Below is a small trained network, with its code and all its weights. Each question gives an input and a class and asks what happens when units are switched off, that is, made to give their printed mean instead of their output.

import numpy as np


def w(rows, s, z=0):
    codes = np.array(rows[::2]) - 128.0
    scale = np.full(codes.shape[1], s)
    scale[-1] = z or s
    return codes * scale


def f(y):
    return np.maximum(y, 0)


def log_softmax(a):
    a = a - a.max(-1, keepdims=True)
    return a - np.log(np.exp(a).sum(-1, keepdims=True))


def net(x, mask):
    res = np.array(x, float).reshape(1, 2) / 4 @ E
    y = f(res @ A[0][:, :-1].T + A[0][:, -1])
    res = res + np.where(mask, y, B[0][:, -1]) @ B[0][:, :-1]
    return log_softmax(res[-1] @ U[:, :-1].T + U[:, -1])


A, B = {}, {}
E = w([
[42,28,146,157,99,128,140,84],'x0',
[211,59,111,34,223,5,122,65],'x1',
],0.012)
A[0] = w([
[192,122,120,100,167,120,127,135,3],'neuron 0',
[146,133,77,87,226,101,115,94,182],'neuron 1',
[253,148,104,109,188,110,113,130,232],'neuron 2',
[177,140,110,102,159,113,132,123,32],'neuron 3',
[94,145,123,177,73,160,122,113,202],'neuron 4',
[108,147,138,132,47,215,110,185,125],'neuron 5',
[133,118,136,103,165,118,140,131,127],'neuron 6',
[67,130,157,157,63,168,151,123,129],'neuron 7',
[105,70,108,121,146,83,120,131,177],'neuron 8',
[67,130,123,178,102,136,78,131,160],'neuron 9',
[140,159,120,120,183,107,129,111,31],'neuron 10',
[229,150,78,68,144,120,79,138,137],'neuron 11',
],0.019,0.0044)
B[0] = w([
[130,86,168,146,157,52,202,179,183],'neuron 0',
[175,99,197,145,176,54,88,133,229],'neuron 1',
[240,167,214,184,164,122,240,126,246],'neuron 2',
[120,96,161,135,209,123,251,186,178],'neuron 3',
[87,115,66,143,79,182,117,172,220],'neuron 4',
[90,181,29,132,113,165,61,60,252],'neuron 5',
[82,113,165,139,164,53,117,111,163],'neuron 6',
[81,47,42,84,95,129,112,166,232],'neuron 7',
[132,123,162,133,101,102,55,73,183],'neuron 8',
[94,88,91,111,55,166,108,158,202],'neuron 9',
[181,94,151,127,129,158,168,178,165],'neuron 10',
[215,148,181,205,203,155,197,177,224],'neuron 11',
],0.012,0.025)
U = w([
[185,222,155,139,153,187,177,99,224],'0',
[145,109,176,84,157,75,3,15,184],'1',
[39,80,2,83,76,146,56,164,177],'2',
[192,116,212,110,210,87,221,188,2],'3',
[132,220,38,139,137,152,75,140,47],'4',
],0.011,0.0052)

Each question gives the input, the list of numbers given to net, and the class t.
The units are the neurons (one row each of A and B). Each row of codes is followed by its name. A weight is (code - 128) times the scale printed after its matrix; where a second scale follows, it is the last column's (A, B and U).
mask holds one flag per neuron, in row order. A switched-off neuron (its flag False) gives its mean, the last column of its row in B, instead of its output. The means were averaged over made-up inputs and are rounded, as every weight is.
A unit's drop is (log p(t) with every unit on - log p(t) with that unit switched off) / (log p(t) with every unit on - log p(t) with every unit switched off).
The circuit of an input: a set's keep is (log p(t) with only the set's units on - log p(t) with every unit switched off) / (log p(t) with every unit on - log p(t) with every unit switched off). Starting from all 12 units, units are removed one at a time, each time the one whose removal leaves the highest keep (on an exact tie, the one counted first), for as long as the keep stays at least 0.8.
circuit, biggest first: the units of the circuit, biggest drop first
top k neurons: the k neurons with the biggest drops, biggest first
drop when u is switched off: that unit's drop, to one decimal
input [-6,-2], class 0: circuit, biggest first -> [neuron 1]
input [7,2], class 1: top 4 neurons -> [neuron 4; neuron 8; neuron 7; neuron 5]
input [-3,-1], class 0: top 3 neurons -> [neuron 1; neuron 0; neuron 3]
input [2,1], class 1: top 4 neurons -> [neuron 2; neuron 11; neuron 7; neuron 4]
input [5,5], class 1: top 3 neurons -> [neuron 8; neuron 11; neuron 2]
input [8,8], class 1: top 2 neurons -> [neuron 8; neuron 11]
input [3,1], class 1: top 3 neurons -> [neuron 7; neuron 4; neuron 2]
input [3,0], class 2: drop when neuron 2 is switched off -> 0.3
input [-6,-3], class 0: drop when neuron 7 is switched off -> 0.4
input [1,1], class 1: drop when neuron 2 is switched off -> 0.5
